[[-21.2  -2.7 -44.3 -41.2   4.7  -4.9 -35.4 -26.1  -9.7 -20.8  32.3  16.4
   11.9]
 [-46.0   8.3  23.2  -7.9   0.4 -37.1 -30.9  13.4  -2.3 -16.5 -10.2  31.9
   27.2]
 [-48.3  12.6  29.7  21.6 -16.8 -37.3 -19.4   3.7  14.8 -16.8 -22.6  29.4
   25.9]
 [ -6.6   0.5  22.9   1.7 -57.0  23.4 -10.5 -38.8  17.5 -12.6  12.1 -35.2
   37.7]]
:
[[ 11.9 -21.2  -2.7 -44.3 -41.2   4.7  -4.9 -35.4 -26.1  -9.7 -20.8  32.3
   16.4]
 [ 27.2 -46.0   8.3  23.2  -7.9   0.4 -37.1 -30.9  13.4  -2.3 -16.5 -10.2
   31.9]
 [ 25.9 -48.3  12.6  29.7  21.6 -16.8 -37.3 -19.4   3.7  14.8 -16.8 -22.6
   29.4]
 [ 37.7  -6.6   0.5  22.9   1.7 -57.0  23.4 -10.5 -38.8  17.5 -12.6  12.1
  -35.2]]

[[ -2.3  -8.3  -1.2]
 [  3.8 -11.3   6.4]
 [  2.9 -32.8   2.6]
 [ -0.3  67.5  -5.7]
 [  5.1 -15.6   6.1]
 [  6.4  -8.8   9.3]
 [ -3.1 -14.0  -1.3]
 [  6.5 -64.3   8.8]
 [ -1.8   3.8  -3.2]
 [  7.6 -67.2  10.0]
 [ -1.9  15.5  -5.8]
 [  5.2 -12.5   7.3]]
:
[[ -1.2  -2.3  -8.3]
 [  6.4   3.8 -11.3]
 [  2.6   2.9 -32.8]
 [ -5.7  -0.3  67.5]
 [  6.1   5.1 -15.6]
 [  9.3   6.4  -8.8]
 [ -1.3  -3.1 -14.0]
 [  8.8   6.5 -64.3]
 [ -3.2  -1.8   3.8]
 [ 10.0   7.6 -67.2]
 [ -5.8  -1.9  15.5]
 [  7.3   5.2 -12.5]]

[[  5.8   2.1  37.4 -16.7  17.6]
 [  2.2  18.5   9.1  13.9   5.2]
 [ 25.1 -40.8  31.1  27.9 -47.5]
 [ 60.7   7.9 -36.8  39.9  28.3]]
:
[[ 17.6   5.8   2.1  37.4 -16.7]
 [  5.2   2.2  18.5   9.1  13.9]
 [-47.5  25.1 -40.8  31.1  27.9]
 [ 28.3  60.7   7.9 -36.8  39.9]]

[[ 43.1  15.3 -30.6  -7.5 -11.6 -17.4  21.9 -33.5  40.4  13.5 -24.0   1.5
   66.6  16.3  46.6]
 [ 50.2  12.5 -32.2   6.6 -33.4 -24.4  24.1 -26.2  38.0  18.2   0.2   5.5
   68.9  12.6  38.4]]
:
[[ 46.6  43.1  15.3 -30.6  -7.5 -11.6 -17.4  21.9 -33.5  40.4  13.5 -24.0
    1.5  66.6  16.3]
 [ 38.4  50.2  12.5 -32.2   6.6 -33.4 -24.4  24.1 -26.2  38.0  18.2   0.2
    5.5  68.9  12.6]]

[[-33.7  53.7]
 [-38.5  11.8]
 [-42.2   1.3]
 [-29.5  63.8]
 [-36.3  32.6]
 [ -2.7  69.1]
 [-36.6  26.9]
 [-30.9  61.6]
 [  5.0  68.4]
 [-36.4  28.0]
 [-31.7  60.0]]
:
[[ 53.7 -33.7]
 [ 11.8 -38.5]
 [  1.3 -42.2]
 [ 63.8 -29.5]
 [ 32.6 -36.3]
 [ 69.1  -2.7]
 [ 26.9 -36.6]
 [ 61.6 -30.9]
 [ 68.4   5.0]
 [ 28.0 -36.4]
 [ 60.0 -31.7]]

[[  7.8  47.8 -21.9 -46.5  30.7]
 [-56.3  -8.2 -39.0  26.6   8.3]
 [ 11.9  36.8  56.6  20.4  53.0]
 [ 12.6  16.9  31.8   9.7   8.4]
 [ -1.1 -27.8 -14.6 -12.2 -49.8]
 [ 24.1  36.8  16.7  39.9  31.9]
 [ 46.6  35.5 -18.2 -59.0  27.3]
 [-39.6  10.0  53.2   5.2 -51.0]
 [-10.1  54.1 -48.9  26.5 -34.6]
 [-25.2  47.4 -13.8  -8.9 -57.0]]
:
[[ 30.7   7.8  47.8 -21.9 -46.5]
 [  8.3 -56.3  -8.2 -39.0  26.6]
 [ 53.0  11.9  36.8  56.6  20.4]
 [  8.4  12.6  16.9  31.8   9.7]
 [-49.8  -1.1 -27.8 -14.6 -12.2]
 [ 31.9  24.1  36.8  16.7  39.9]
 [ 27.3  46.6  35.5 -18.2 -59.0]
 [-51.0 -39.6  10.0  53.2   5.2]
 [-34.6 -10.1  54.1 -48.9  26.5]
 [-57.0 -25.2  47.4 -13.8  -8.9]]

[[  2.0 -12.6   0.8 -23.5  28.2]
 [ 22.1 -12.6 -27.0  -8.6 -58.4]
 [-18.1 -16.4 -36.3  -8.6  -6.4]
 [  2.0 -12.6  19.4  13.8  28.2]
 [  2.0   2.6 -27.0   6.4 -41.1]]
:
[[ 28.2   2.0 -12.6   0.8 -23.5]
 [-58.4  22.1 -12.6 -27.0  -8.6]
 [ -6.4 -18.1 -16.4 -36.3  -8.6]
 [ 28.2   2.0 -12.6  19.4  13.8]
 [-41.1   2.0   2.6 -27.0   6.4]]
---
[[-46.6  18.8  20.1]
 [ -1.9  15.2 -25.5]
 [-46.4 -25.2  67.1]
 [ 36.2  -2.5  31.3]
 [ 39.9  34.5  36.9]
 [ 46.5  43.4 -20.9]
 [ 53.1  55.3 -48.0]
 [ 27.0  17.9  14.3]
 [-68.1  27.5  -0.2]]
:
[[-68.1  27.5  -0.2]
 [-46.6  18.8  20.1]
 [ -1.9  15.2 -25.5]
 [-46.4 -25.2  67.1]
 [ 36.2  -2.5  31.3]
 [ 39.9  34.5  36.9]
 [ 46.5  43.4 -20.9]
 [ 53.1  55.3 -48.0]
 [ 27.0  17.9  14.3]]

[[  4.7 -11.4  -2.8   3.3  -6.5  -2.2]
 [ 19.8 -43.4 -14.3  11.2 -23.2 -12.0]
 [ 27.8 -65.3 -24.2  12.0 -33.5 -19.0]
 [ 20.4 -49.5 -14.5  11.4 -27.4 -12.4]
 [ 26.1 -62.0 -21.8  12.4 -32.4 -16.4]
 [ 24.7 -58.1 -18.6  12.6 -31.9 -15.3]
 [ 23.4 -55.9 -16.7  12.9 -31.4 -13.8]
 [ 27.5 -64.8 -23.5  12.3 -33.5 -18.2]]
:
[[ 27.5 -64.8 -23.5  12.3 -33.5 -18.2]
 [  4.7 -11.4  -2.8   3.3  -6.5  -2.2]
 [ 19.8 -43.4 -14.3  11.2 -23.2 -12.0]
 [ 27.8 -65.3 -24.2  12.0 -33.5 -19.0]
 [ 20.4 -49.5 -14.5  11.4 -27.4 -12.4]
 [ 26.1 -62.0 -21.8  12.4 -32.4 -16.4]
 [ 24.7 -58.1 -18.6  12.6 -31.9 -15.3]
 [ 23.4 -55.9 -16.7  12.9 -31.4 -13.8]]

[[ -6.7  -6.3  -5.6]
 [ 73.9 -34.1  25.5]
 [-44.0 -35.9  -1.8]
 [ 17.3  59.0  13.9]
 [  8.9  51.2  44.3]
 [-35.6 -52.4 -28.4]
 [ 14.6   1.8 -16.9]
 [-34.5  72.4   8.6]
 [ 37.5  44.8  15.0]
 [  6.8  -4.9  27.8]]
:
[[  6.8  -4.9  27.8]
 [ -6.7  -6.3  -5.6]
 [ 73.9 -34.1  25.5]
 [-44.0 -35.9  -1.8]
 [ 17.3  59.0  13.9]
 [  8.9  51.2  44.3]
 [-35.6 -52.4 -28.4]
 [ 14.6   1.8 -16.9]
 [-34.5  72.4   8.6]
 [ 37.5  44.8  15.0]]

[[ 15.3  36.4 -16.0  34.4  17.4 -62.6  -3.9   3.4  -3.5 -61.9  -4.5 -27.0
  -44.1 -44.1]
 [ 22.6 -30.9   4.8   3.0  22.2 -13.2 -32.2  11.1   5.4 -59.5  -4.5   6.8
  -39.2 -39.2]
 [ 38.8 -39.0  25.1  16.2  20.3  17.7  -7.4  -4.7  10.2 -19.0  -4.5   0.6
   -7.4  -7.4]
 [ 50.0  -7.6  27.8  31.5   5.0  21.7  25.7  -9.0  -7.7  14.6  -4.5 -15.1
   52.3  52.3]
 [  0.1  19.3  -9.9 -15.6   3.3 -16.4  13.1  22.2 -27.4 -12.5  -4.5  22.9
   36.6  36.6]]
:
[[  0.1  19.3  -9.9 -15.6   3.3 -16.4  13.1  22.2 -27.4 -12.5  -4.5  22.9
   36.6  36.6]
 [ 15.3  36.4 -16.0  34.4  17.4 -62.6  -3.9   3.4  -3.5 -61.9  -4.5 -27.0
  -44.1 -44.1]
 [ 22.6 -30.9   4.8   3.0  22.2 -13.2 -32.2  11.1   5.4 -59.5  -4.5   6.8
  -39.2 -39.2]
 [ 38.8 -39.0  25.1  16.2  20.3  17.7  -7.4  -4.7  10.2 -19.0  -4.5   0.6
   -7.4  -7.4]
 [ 50.0  -7.6  27.8  31.5   5.0  21.7  25.7  -9.0  -7.7  14.6  -4.5 -15.1
   52.3  52.3]]

[[ 42.5  49.9 -13.2 -28.8 -47.7]
 [-40.2 -45.5  20.6 -63.4 -31.7]
 [ 17.0  48.9 -12.0   5.0 -11.3]
 [ -8.5  47.3  -1.7  12.5 -51.2]
 [ 45.8  42.3 -22.8 -15.2  40.1]]
:
[[ 45.8  42.3 -22.8 -15.2  40.1]
 [ 42.5  49.9 -13.2 -28.8 -47.7]
 [-40.2 -45.5  20.6 -63.4 -31.7]
 [ 17.0  48.9 -12.0   5.0 -11.3]
 [ -8.5  47.3  -1.7  12.5 -51.2]]

[[ 10.6  -8.0  -1.3  -6.2]
 [-60.4  -2.7 -51.8   7.6]
 [ 44.7   0.8  33.7  -6.4]
 [-26.8 -15.4  -7.3  -4.3]
 [ 37.1   4.8  40.2  -2.8]
 [ 19.6  20.8  -5.9   8.2]
 [-34.7   7.1 -26.7   9.3]]
:
[[-34.7   7.1 -26.7   9.3]
 [ 10.6  -8.0  -1.3  -6.2]
 [-60.4  -2.7 -51.8   7.6]
 [ 44.7   0.8  33.7  -6.4]
 [-26.8 -15.4  -7.3  -4.3]
 [ 37.1   4.8  40.2  -2.8]
 [ 19.6  20.8  -5.9   8.2]]
